Below are the code and all the weights of a small trained network. Each question names an input and a class and asks about switching units off, where a switched-off unit gives its printed mean instead of its output.

import numpy as np


def w(rows, s, z=0):
    codes = np.array(rows[::2]) - 128.0
    scale = np.full(codes.shape[1], s)
    scale[-1] = z or s
    return codes * scale


def f(y):
    return np.maximum(y, 0)


def log_softmax(a):
    a = a - a.max(-1, keepdims=True)
    return a - np.log(np.exp(a).sum(-1, keepdims=True))


def net(x, mask):
    res = np.array(x, float).reshape(1, 4) / 4 @ E
    y = f(res @ A[0][:, :-1].T + A[0][:, -1])
    res = res + np.where(mask, y, B[0][:, -1]) @ B[0][:, :-1]
    return log_softmax(res[-1] @ U[:, :-1].T + U[:, -1])


A, B = {}, {}
E = w([
[220,151,67,96,171,236,2],'x0',
[119,126,123,9,244,209,176],'x1',
[250,242,136,151,234,189,221],'x2',
[248,124,190,142,4,229,99],'x3',
],0.0084)
A[0] = w([
[144,102,88,89,121,127,124,94],'neuron 0',
[14,1,79,60,135,83,47,94],'neuron 1',
[168,184,91,77,196,171,205,124],'neuron 2',
[42,185,120,137,205,2,218,251],'neuron 3',
[87,94,192,170,26,158,110,231],'neuron 4',
[119,149,51,170,83,136,70,71],'neuron 5',
],0.0092,0.0032)
B[0] = w([
[215,162,220,1,177,115,97,143],'neuron 0',
[223,113,214,185,65,239,238,240],'neuron 1',
[226,197,142,79,207,171,24,221],'neuron 2',
[20,126,124,221,129,147,197,250],'neuron 3',
[195,196,164,225,65,129,63,216],'neuron 4',
[34,200,77,88,244,91,153,170],'neuron 5',
],0.0076,0.015)
U = w([
[160,160,199,203,70,147,106,183],'0',
[69,150,97,193,169,90,63,165],'1',
[58,102,125,175,73,71,128,2],'2',
[169,146,132,78,163,133,6,97],'3',
],0.014,0.0039)

Each question gives the input, the list of numbers given to net, and the class t.
The units are the neurons (one row each of A and B). Each row of codes is followed by its name. A weight is (code - 128) times the scale printed after its matrix; where a second scale follows, it is the last column's (A, B and U).
mask holds one flag per neuron, in row order. A switched-off neuron (its flag False) gives its mean, the last column of its row in B, instead of its output. The means were averaged over made-up inputs and are rounded, as every weight is.
A unit's drop is (log p(t) with every unit on - log p(t) with that unit switched off) / (log p(t) with every unit on - log p(t) with every unit switched off).
The circuit of an input: a set's keep is (log p(t) with only the set's units on - log p(t) with every unit switched off) / (log p(t) with every unit on - log p(t) with every unit switched off). Starting from all 6 units, units are removed one at a time, each time the one whose removal leaves the highest keep (on an exact tie, the one counted first), for as long as the keep stays at least 0.8.
units of the circuit, in order: the units of the circuit, biggest drop first
most important unit: the unit with the biggest drop
k most important neurons: the k neurons with the biggest drops, biggest first
drop when u is switched off: that unit's drop, to one decimal
input [0,3,3,-4], class 1: 2 most important neurons => neuron 3; neuron 1
input [-2,-3,1,-1], class 2: units of the circuit, in order => neuron 1; neuron 2
input [-8,-1,6,-7], class 1: most important neuron => neuron 1
input [4,-8,-1,0], class 1: 3 most important neurons => neuron 1; neuron 5; neuron 2
input [5,-5,-1,-2], class 1: units of the circuit, in order => neuron 5; neuron 1
input [1,-8,-1,-6], class 2: 2 most important neurons => neuron 2; neuron 3
input [4,-4,8,6], class 3: units of the circuit, in order => neuron 1; neuron 3
input [-3,5,0,-8], class 2: units of the circuit, in order => neuron 3; neuron 1
input [-1,1,4,-1], class 3: 3 most important neurons => neuron 1; neuron 2; neuron 4
input [-5,7,2,2], class 1: 4 most important neurons => neuron 1; neuron 3; neuron 4; neuron 0
input [-6,5,-1,-3], class 2: 2 most important neurons => neuron 3; neuron 4
input [-4,-5,-5,-4], class 0: 2 most important neurons => neuron 1; neuron 4
input [-5,4,1,-8], class 2: 2 most important neurons => neuron 3; neuron 1
input [-2,4,4,-4], class 1: most important unit => neuron 3
input [8,5,-5,-6], class 0: drop when neuron 1 is switched off => 2.3
input [0,4,8,-5], class 3: drop when neuron 2 is switched off => 2.9
input [-7,0,6,-2], class 1: drop when neuron 1 is switched off => 0.5
input [2,-5,8,2], class 3: drop when neuron 4 is switched off => 0.1
